Known rows:
(881): [ 35 -33   1 -16  23  47 -40  -6 -13 -17 -11]
(354): [-79  23   2  18 -10  -5   9 -19   1 -21   8]
(694): [-13  -9  13   0  14  45  -7 -19  -2 -25 -13]
(321): [  6  12   1  -2 -24   4 -26  10 -22   2   2]
(449): [ 14 -13  -3  11 -11  33 -20   9 -18  -4   4]
(788): [-30   9  -9  -3  -5 -21  36   7   6   1 -19]
(254): [-49   0  18  13   6  27  33  -4  -4 -41 -33]
(527): [ 15   9 -14   3 -15  -1 -28   5  -1 -17   4]
(248): [ 19  -7 -11  15 -15  35 -15   4 -16  -8   5]
(13): [  4   8   5 -24   6   2 -10 -23  14   7  11]
(647): [-22 -11  24  28   7  27   8  35   0 -26 -28]
(403): [-20   8  11  13  -2 -15   7  21  -1  15 -24]
(687): [-57  15  -9   8 -13 -15  24 -23  13  14  28]
(123): [-75   3 -18   4 -25 -10  14 -15  -1  23  21]
(815): [-51   1  12  38  -1 -49  23 -21  -5   4  39]
(301): [ 14  20  12 -10 -11  -3 -11  -5  12  -7   9]
(698): [ -2  11   1  19  -8 -14  18  23   5   9 -12]
(875): [ -1   9  -4  23   1 -16  14  37  11   1 -11]
(350): [-15  -1   6  -6  -2 -17  26  21   4  10 -31]
(199): [ 45 -12 -17 -31 -13  20 -42  14   0   5   3]
(874): [ 24  -8   2   1   6  32   2 -14   0   4  24]
(648): [ -5  -1   1  30  30 -38  13  17   9  -5 -22]
(218): [-58  28   3  14 -11 -15  31 -30   2  14  25]
(696): [ 32  -7  -8 -34   9  12 -51  -3   6  -8 -12]
(116): [-48  -1 -25  27 -11  13  33 -21 -14  26  25]
(719): [ 46  -5  -4 -41  -9   0 -38 -11 -21  -7 -20]
(625): [ -2  -2 -12 -12 -10  -4 -17  -1   0   3  23]
(326): [ -3  27  15  10   1 -13  20  11   7   8 -24]
(745): [-10   8   5  37   2   8  33  -2 -15  21 -14]
(722): [-25  18   0  19 -11 -18  18   8   1  18 -13]

Facts:
(116) {Λ=h, κ=o, μ=x, Σ=(482), (893), (495), (466), φ=z}
(123) {κ=o, μ=x, φ=z}
(13) {Λ=b, κ=m, μ=v, φ=z}
(142) {κ=n, μ=x, φ=y}
(15) {Λ=f, κ=o, μ=u, φ=aa}
(175) {Λ=f, κ=l, μ=u, φ=y}
(178) {Λ=i, κ=l, μ=t, Σ=(698), (417), (466), φ=aa}
(199) {κ=o, μ=t, φ=y}
(216) {κ=n, μ=w, φ=aa}
(218) {Λ=g, κ=m, μ=x, φ=z}
(236) {κ=o, μ=w, φ=y}
(242) {κ=n, μ=u, Σ=(681), (648), φ=z}
(248) {Λ=d, κ=o, μ=w, Σ=(855), (527), (690), (90), (13), φ=y}
(253) {Λ=b, κ=n, μ=t, φ=y}
(254) {Λ=h, κ=m, μ=s, Σ=(354), φ=aa}
(255) {κ=l, μ=w, φ=y}
(271) {κ=p, μ=t, φ=ab}
(286) {Λ=b, κ=n, μ=s, φ=y}
(291) {κ=o, μ=w, φ=aa}
(30) {κ=l, μ=x, Σ=(291), (698), φ=y}
(301) {Λ=g, κ=m, μ=u, φ=y}
(304) {Λ=j, κ=m, μ=w, Σ=(778), (255), (41), (419), (271), φ=aa}
(321) {Λ=a, κ=o, μ=w, φ=y}
(324) {κ=m, μ=u, φ=ac}
(326) {Λ=f, κ=m, μ=r, φ=z}
(341) {Λ=b, κ=l, μ=t, Σ=(482), (632), (271), (286), (90), φ=aa}
(350) {Λ=b, κ=n, μ=r, φ=aa}
(354) {Λ=d, κ=q, μ=x, φ=z}
(399) {Λ=c, κ=m, μ=w, Σ=(687), (350), φ=y}
(403) {Λ=j, κ=n, μ=r, φ=z}
(409) {κ=m, μ=v, φ=ac}
(41) {κ=n, μ=w, φ=z}
(417) {κ=p, μ=v, φ=y}
(419) {κ=l, μ=w, φ=y}
(420) {Λ=e, κ=p, μ=t, φ=ac}
(422) {Λ=j, κ=n, μ=w, Σ=(324), (326), φ=ab}
(447) {Λ=b, κ=l, μ=s, φ=y}
(449) {Λ=c, κ=o, μ=w, Σ=(321), (236), (788), φ=y}
(453) {κ=l, μ=r, Σ=(625), (419), (218), (403), φ=ab}
(466) {Λ=a, κ=m, μ=v, φ=z}
(482) {Λ=b, κ=q, μ=w, φ=ac}
(495) {Λ=e, κ=o, μ=r, φ=y}
(498) {κ=m, μ=t, φ=aa}
(520) {Λ=a, κ=m, μ=r, φ=y}
(527) {Λ=d, κ=p, μ=w, φ=y}
(543) {Λ=d, κ=o, μ=v, φ=y}
(55) {κ=q, μ=w, φ=y}
(565) {Λ=c, κ=o, μ=x, φ=y}
(625) {κ=p, μ=v, φ=y}
(632) {κ=o, μ=u, φ=z}
(634) {Λ=d, κ=m, μ=v, Σ=(871), (417), (55), φ=aa}
(647) {κ=n, μ=r, Σ=(354), (123), (403), φ=y}
(648) {Λ=k, κ=l, μ=r, φ=z}
(656) {κ=n, μ=r, Σ=(482), (722), (696), φ=ac}
(669) {Λ=e, κ=m, μ=s, Σ=(447), φ=y}
(681) {Λ=i, κ=o, μ=v, φ=y}
(687) {κ=q, μ=x, φ=z}
(688) {Λ=a, κ=l, μ=v, φ=ab}
(690) {Λ=b, κ=p, μ=x, φ=aa}
(692) {Λ=c, κ=m, μ=v, Σ=(778), (702), (447), φ=y}
(694) {κ=m, μ=u, Σ=(871), (321), (354), (527), φ=z}
(696) {κ=n, μ=t, φ=z}
(698) {Λ=e, κ=p, μ=r, φ=ab}
(702) {Λ=i, κ=q, μ=w, φ=ac}
(719) {Λ=a, κ=p, μ=t, φ=aa}
(722) {Λ=g, κ=p, μ=s, φ=z}
(745) {Λ=a, κ=p, μ=s, Σ=(271), (688), (253), φ=z}
(778) {κ=m, μ=w, φ=aa}
(788) {κ=n, μ=s, φ=aa}
(815) {Λ=a, κ=l, μ=x, φ=y}
(821) {Λ=g, κ=l, μ=s, Σ=(681), (831), (286), (253), φ=y}
(831) {κ=n, μ=r, φ=y}
(843) {Λ=e, κ=n, μ=s, Σ=(199), φ=y}
(855) {Λ=f, κ=p, μ=r, φ=y}
(871) {Λ=d, κ=p, μ=u, φ=y}
(874) {κ=q, μ=v, Σ=(855), (255), (199), φ=y}
(875) {Λ=k, κ=n, μ=r, φ=y}
(881) {κ=n, μ=t, Σ=(855), (687), (255), (632), (354), (565), (690), (688), φ=z}
(882) {κ=m, μ=r, φ=y}
(891) {Λ=b, κ=l, μ=t, φ=y}
(893) {κ=m, μ=s, φ=ab}
(90) {κ=p, μ=t, φ=y}
(912) {κ=l, μ=w, Σ=(175), (354), (696), φ=aa}

Rows, some named above:
[-16  19   1  14   3 -16  33  14  26   2  -9] | (893)
[-44   1  18  35   3 -47  21 -15  -4   0  34] | (815)
[ -5  -7   2  22  19  11  27  16   0   5 -35] | (656)
[-60  29   5  14 -16 -18  31 -27   7  13  26] | (218)
[-48   2   9  41   0 -46  20 -18  -7   1  36] | (815)
[ 40  -5   0 -45 -10   3 -38 -13 -22  -9 -17] | (719)
[-72   6 -13  13 -27 -12  11  -6  -1  22  27] | (123)
[-48   1  18  33   1 -48  23 -17 -10   5  33] | (815)
[-58   8  -6  16 -17 -23  31  -6   8   7  42] | (142)
[ -1  -2 -13 -10 -20   2 -24  16  -5  10  12] | (236)
[ -9  -7  16  -6  14  42 -12 -14   0 -23 -17] | (694)
[-12  -7  19 -10  18  43 -15 -13  -5 -22  -8] | (694)
[  5  -6  26   3  12 -23 -19  -6  -6 -16  10] | (175)
[ 11   0  -6  -5   5  20   9 -31 -14 -23  -3] | (634)
[  3  13  20  19  -8 -12  18  30  -4   8 -13] | (855)
[ 18 -12   6   1   3  23  -4 -13 -16   6   3] | (422)
[ -8   1   0  -6   2 -16  24  21   3   9 -33] | (350)
[-14 -13  10  31  21 -36  28  20  18   7   9] | (447)
[  1  12  -1  19  -6 -10  23  30   4   7 -24] | (698)
[  2  -1 -12 -16   5  -4 -18  -3   7   4  -7] | (41)
[  1  12   2  18 -21  -3  11  40  -3  17 -15] | (495)
[ 23  -4   8 -22   2  29  22 -25 -16   5  -8] | (304)
[ -3  -8 -21 -30 -14   3  -8   6  -9   9 -10] | (291)
[-64  -2  -6  -6 -17 -19  39 -20  -2  18  17] | (690)
[ 48 -23  15 -30  20 -15 -41   7   8  -8   4] | (891)
[ -2   1  -6 -26 -28   3 -10  -7 -23   9  -8] | (15)
[ 3 14 14 36  7 16 41 10  4  1  8] | (669)
[ 15 -16 -10  -3  11  21  -8 -11 -10   8   0] | (242)
[ -3  -9 -21 -19 -17   7 -19   5   5  16  -2] | (632)
[-3 -1  6 37  3 11 35 14 -8  8  7] | (843)
[  0 -10  12  54  23 -12  35   6 -12  -3   9] | (821)
[ 41  -3  -8 -48   4   9 -29 -16  10 -16 -16] | (498)
[  2  24   8  12   3 -12  20  32  26  -4 -13] | (882)
[ 43 -26  11 -30  27 -14 -44   4   2 -12   3] | (891)
[-34   4  -9   6  -3 -24  35  10   3   5 -19] | (788)
[  4  33  22  20  -4 -12  21  22  11  -1 -11] | (520)
[  9   8 -21   4 -32  -2 -23   1 -14   3  17] | (543)
[  0  -1 -17 -22 -18   7 -17  11   7  15  21] | (681)
[-4  4  9 38 -1  8 34 12 -8  5  2] | (843)
[ -1 -19  12  35  32  -4  25  17   2 -13 -26] | (453)
[ 18 -14   8  -2  -1  25  -2  -4 -18   5  -2] | (422)
[ 14   9  -4 -12  -3   1 -12   3  20  -6  17] | (55)
[-58  13 -18  23 -29 -18  15  -2  -2  12  38] | (565)
[  6  -4 -15 -24   3  -8  -8  -6  -1  -3 -10] | (216)
[-23   8   6  17  -5 -16  27  24   8  14   6] | (286)

Now the same things, written a new way:
Known rows:
(354): [-18  58   0 -10 -17 -28  17  18   1  15  14   4   0   8  11  28 -19  13
  55  14  35  32  -5  12]
(912): [ 20  -3  -4   0  34 -24  -9  -5  -4  -1  -5   7  -6  18  -5  25 -14  -8
  23 -14  43  21   2  29]
(271): [-12  50  -3  -8  -2 -30   4  -3  -2   4   2  11  -3   0  19  32 -25   0
  50  -5  38  37  -8  10]
(350): [-10  19   1 -12   3 -32 -13  -6  -5  20 -16  13   0   0  -4  27 -11   3
  15 -17  34  14  -5  11]
(422): [  1  -2   2 -10  17 -28  -9  -6  -1   6 -10   9  14  -3  -7  33   5  -6
  17  -8  31  10  -8  13]
(527): [ -9   8   3 -12 -15 -31  11  -5  -6  -4  25  13  -3   8  -6  25 -23  -2
  36 -16  42  27  -1  11]
(447): [ -8  36  -2  -9  15 -30   5   2  -1   3  19  35  -2  -2  -7  39  13  -3
  67 -15  60  21  -3   7]
(696): [-12  49  -1  -9  -2 -29   1  22  -3  24  14   5  -5  10  -4  27 -15  -3
  16   4  40   9  -5  20]
(821): [ 18  15  -1   9  24 -13 -10  -5  -2  -2  10   5  -1  -5  -6  40  -5  -6
  64  -4  54  29  -5  13]
(625): [-16  20   2 -12 -12 -33  -6   2  -8  -2 -20  17  -4  -5  13  33 -25  -6
  26 -16  34  32  -6  14]
(409): [-15   7  -1 -11 -16 -32  -8  17  -4  -1 -16   7  -5  -4   1  36 -26  -5
  23  -8  29  12  -6  14]
(304): [  5   0  -3   2  12 -33 -12  -4  -3   3  -9   8  -1  -2  -4  43 -14   4
  19 -16  34  11  -2  20]
(891): [-10  32   0  -9  12 -22   3  17  -5   0 -11  20  -5  -6  -9  27 -15  -7
  56   9  28  25  -6  11]
(565): [-12  63  -1 -12 -12 -27  -3   3  10  23   0   7  -5  -7   1  34 -21  -5
  52  12  34  23  -6  11]
(681): [-13  27  -1 -12 -14 -29  -6  14  -7   1 -17  17  -2  -5  -1  35 -25  -5
  16 -12  38  17  -9   9]
(116): [ -1  24   0 -12   0 -11  -6  28  -7   0 -13   8  -8   5  -8  37 -27  -8
  56  43  22  20  -5  33]
(321): [ -2  10   1  -7 -11 -29  12  -4  -3  -2  27  15  -3  11  -7  23 -13  -3
  21 -13  34  15   3  13]
(218): [-12  46  -3 -14   0 -35  -5  14  -1  17  -8   8  -3  -5   7  40 -21   3
  54  15  34  26  -6  14]
(694): [ -5  -1   5 -13   9 -31  -5  -5  -2  -1  -4   8  -5  12 -11  22 -21   2
  17  11  21  16  -8  40]
(254): [  7  18   0  -7 -11 -24 -11  -3  -1   7  11   7   2  20  -5  28 -14   6
  57 -11  52  13  -3  25]
(286): [  1  50   1 -13 -10 -30  -3  -2  -3  21  37   8   8  -2  -4  34   4   0
  35 -11  57  15  -7   7]
(698): [-13   0   1  -7  -4 -31  13  -1  -3  -1 -10  12  -5  34  -9  23 -25  -7
  26 -12  25  26  -3  16]
(647): [ 23   1   5 -16  -2 -32 -11  -7  -4  12 -10   8   2  -4  -8  27 -23  -5
  13 -12  27   9  -5  23]
(843): [ 23  27  -3 -13  -5 -27 -13  -4   1  19  29   4   9  -6  -5  43  -9  -4
  31  -6  56   8  -7  21]
(41): [ -8   0   0 -10  15 -27  -6  -4  -5  10  22   5   0  -7  -2  27  -2  18
  11 -15  54   9  -5  16]
(236): [ -6   3  -3 -10 -13 -33   4  -6  -4  -5  13  12  -1   7  -7  22 -11  -7
  22 -15  37  13  -5  11]
(495): [-10   4   6  -9 -10 -29  -6   1  -1  -1  -2  10  -4  12  -8  22 -25  -3
  13 -16  24  17  -7  20]
(745): [  3  -1  -2   0  13 -24  -3  -7  -4   2  25   1  -6  -2   7  63 -18  14
  69   7  41  33  -7  30]
(453): [  3  -4  -2  -6  43 -28  -9  -8   0  -4 -14   7  -3  -4  -4  27 -23  -4
  14  -8  33  25  -8  11]
(482): [-11   9   5 -14 -13 -29  20  -5  -2  -4  17  12  -6   8  -7  20  -5  -4
  28 -18  38  10   3   6]

Rows, some named above:
[-14  41   0 -14  15 -29  -4  15  -3  -2 -11  21  -6  -6  11  28 -24  -9
  12 -16  46  27  -4   8] | (688)
[-14   0   0 -10  -7 -35   2  -4  -2   0  -5  11  -1  36  -7  27  -3  -5
  23 -14  35  14  -5  13] | (291)
[ -1  -4  -1  -1  19 -31 -14  -3  -6   3  -9   7   1  -5  -3  44 -19   5
  25 -17  34  11  -1  21] | (304)
[-13   8   0 -10   6 -31   2  -2  -1  18   4   5  -4  -4  -6  30 -15   5
  13 -15  37  11  -6  14] | (403)
[-15  15  -5 -15  11 -31  13  -8  -1  12  13   1  -8   1  -2  22 -17  10
  16 -13  28  21  -8  10] | (632)
[-16  -3  -6 -17  36 -31  12   3  -4  -3  -6  17  -1  -8  -7  28 -18  -4
   7 -15  33  35  -6  12] | (648)
[  2   5   1 -13 -14 -20 -12   8  -3  -2 -17   7  -4  23  -6  28 -22  -5
  22  -6  26  11 -11  37] | (634)
[ -5   0  -1 -14  22 -29 -10  -1  -5  25  -8   3   0  -3 -10  33 -12   5
  13  10  24   7  -8  19] | (242)
[-13  26   1 -12  -9 -28 -13   7  -7  12 -15   5  -1   7  -1  38 -19  -8
  49   6  27   8  -9  14] | (498)
[ -2   3  -5   1  12 -27  -3  -6  -4   1  24   4  -2  -6   9  60 -16  12
  69   5  43  29  -7  28] | (745)
[ -5   1  -1 -11   8 -36 -12  -3   3  11  -6  10  12   3  -9  28   6  -4
  13 -16  43  10  -6  14] | (216)
[-19   1   0 -11  38 -31  15   0  -1  -1  -6  21  -3  -2  -9  30 -16  -8
  11 -13  38  31  -7   9] | (648)
[  0  40   2 -11  -8 -26 -12   6  -3  17  20   5   6  26  -6  31   5  -3
  35  -5  61  11  -5  19] | (788)
[ 21  12   2   6  21 -15  -7  -3  -1  -4  13   3   2  -5  -8  39  -6  -8
  64  -2  53  29  -4  15] | (821)
[-14  17   4 -10  -6 -29  17   0  -3  -3  28   5  -4  16  -2  39  -8  -2
  74 -10  52  33  -6  22] | (722)
[ 28  16  -3 -10  10 -21  -8   2   3  22   2   4   1  -5  -5  53 -19  13
  15  23  34  10  -8  33] | (881)
[-11  17   0 -10 -14 -32  12  26  -3   1 -18  14  -3  15   4  38 -20  -6
  18 -10  21  10  -7  31] | (466)
[  2   0  -2  -2  12 -25  -1  -7  -3   0  22   7  -6  -4   7  61 -13  16
  69   3  42  28  -7  28] | (745)
[ -2   8  -3  -6  -4 -25 -13  -6   0   5  15   5  12  -8  -4  49 -11  -3
  59   1  43  10  -9  17] | (669)
[-11  53  -2 -11 -11 -23 -13  28  -6  35  -7   5   5  -5  -6  42 -19  -8
  37  29  28  13  -6  10] | (142)
[-12  67   4  -9 -14 -30  -4   8   5  20   1   5  -7  -9   0  28 -24  -6
  53   8  33  15  -7   8] | (565)
[ 21  27  -2 -12 -11 -26 -13  -2  -1  20  30   5  11  -3  -1  40  -7  -3
  31  -5  54  12  -9  23] | (843)

